Below is a small trained network, with its code and all its weights. Each question gives an input and a class and asks what happens when units are switched off, that is, made to give their printed mean instead of their output.

import numpy as np


def w(rows, s, z=0):
    codes = np.array(rows[::2]) - 128.0
    scale = np.full(codes.shape[1], s)
    scale[-1] = z or s
    return codes * scale


def f(y):
    return np.maximum(y, 0)


def log_softmax(a):
    a = a - a.max(-1, keepdims=True)
    return a - np.log(np.exp(a).sum(-1, keepdims=True))


def net(x, mask):
    res = np.array(x, float).reshape(1, 5) / 4 @ E
    y = f(res @ A[0][:, :-1].T + A[0][:, -1])
    res = res + np.where(mask, y, B[0][:, -1]) @ B[0][:, :-1]
    return log_softmax(res[-1] @ U[:, :-1].T + U[:, -1])


A, B = {}, {}
E = w([
[127,172,110,151,152,115,125,99,153,111],'x0',
[121,136,111,157,149,139,137,124,137,120],'x1',
[170,178,236,118,137,176,170,205,179,96],'x2',
[141,98,168,177,108,100,208,96,140,214],'x3',
[99,121,152,10,215,91,171,125,71,125],'x4',
],0.014)
A[0] = w([
[150,160,167,155,57,182,80,206,205,24,116],'n0',
[119,130,82,87,157,135,74,140,100,109,35],'n1',
[114,69,3,137,78,114,28,78,83,125,9],'n2',
[130,146,107,173,152,114,117,105,168,138,148],'n3',
[115,133,152,43,254,118,168,146,89,105,26],'n4',
[143,121,114,180,56,112,93,110,154,169,40],'n5',
[139,143,176,190,57,133,147,166,184,111,83],'n6',
[111,93,15,127,124,137,28,105,63,168,156],'n7',
[138,130,176,190,62,124,170,106,192,250,104],'n8',
[113,67,77,105,193,66,196,21,61,219,93],'n9',
[129,133,91,197,1,157,98,111,173,178,47],'n10',
[141,198,251,118,170,153,193,202,175,139,25],'n11',
[126,166,155,115,143,152,57,204,133,46,97],'n12',
[113,130,74,77,168,147,25,159,73,30,63],'n13',
[130,96,126,180,171,116,173,96,114,68,131],'n14',
],0.0093,0.011)
B[0] = w([
[121,195,143,104,147,140,95,165,107,204,254],'n0',
[117,76,122,121,129,116,160,81,101,184,153],'n1',
[141,195,174,141,72,168,145,199,145,48,208],'n2',
[133,62,181,83,84,154,155,161,96,115,165],'n3',
[143,152,148,184,41,134,152,133,164,33,195],'n4',
[105,102,98,95,174,87,162,83,124,128,168],'n5',
[123,160,149,130,138,147,86,187,143,154,201],'n6',
[135,121,148,146,108,101,180,84,155,57,237],'n7',
[127,156,125,122,88,137,140,128,134,11,220],'n8',
[120,117,95,102,207,148,62,145,108,239,255],'n9',
[135,60,103,135,152,99,168,71,115,109,206],'n10',
[121,42,70,138,105,87,158,51,111,62,219],'n11',
[127,186,144,148,140,156,108,153,146,146,203],'n12',
[134,40,114,139,110,99,173,101,124,103,202],'n13',
[144,106,141,135,78,97,123,134,118,169,149],'n14',
],0.012,0.017)
U = w([
[190,181,153,185,31,136,126,204,207,62,59],'0',
[151,30,63,137,117,24,157,69,117,116,38],'1',
[140,209,98,124,210,169,10,241,124,255,251],'2',
],0.0082,0.0014)

Each question gives the input, the list of numbers given to net, and the class t.
The units are the neurons (one row each of A and B). Each row of codes is followed by its name. A weight is (code - 128) times the scale printed after its matrix; where a second scale follows, it is the last column's (A, B and U).
mask holds one flag per neuron, in row order. A switched-off neuron (its flag False) gives its mean, the last column of its row in B, instead of its output. The means were averaged over made-up inputs and are rounded, as every weight is.
A unit's drop is (log p(t) with every unit on - log p(t) with that unit switched off) / (log p(t) with every unit on - log p(t) with every unit switched off).
unit that matters most: the unit with the biggest drop
top k neurons: the k neurons with the biggest drops, biggest first
drop when u is switched off: that unit's drop, to one decimal
input [-8,-3,-1,4,-5], class 1: unit that matters most => n10
input [-8,8,-2,1,-6], class 1: top 3 neurons => n10, n5, n4
input [0,2,-1,1,-8], class 1: top 2 neurons => n10, n5
input [3,1,3,0,8], class 0: top 2 neurons => n4, n10
input [-3,-6,-6,-1,0], class 0: top 3 neurons => n2, n11, n10
input [8,-7,-3,1,5], class 2: top 2 neurons => n9, n11
input [5,-5,8,6,2], class 1: top 2 neurons => n11, n2
input [-7,3,-7,-1,-2], class 0: top 2 neurons => n2, n11
input [0,5,8,8,1], class 1: top 4 neurons => n11, n2, n4, n12
input [7,3,-6,-5,-4], class 0: top 2 neurons => n2, n11
input [-2,7,0,7,-8], class 1: top 2 neurons => n10, n5
input [-1,-7,-2,5,-7], class 1: drop when n5 is switched off => 1.5
input [-4,5,8,6,7], class 1: drop when n11 is switched off => 4.7
input [-1,-2,7,-1,-3], class 2: unit that matters most => n0
input [-1,-1,-8,-1,-1], class 0: drop when n3 is switched off => 0.0
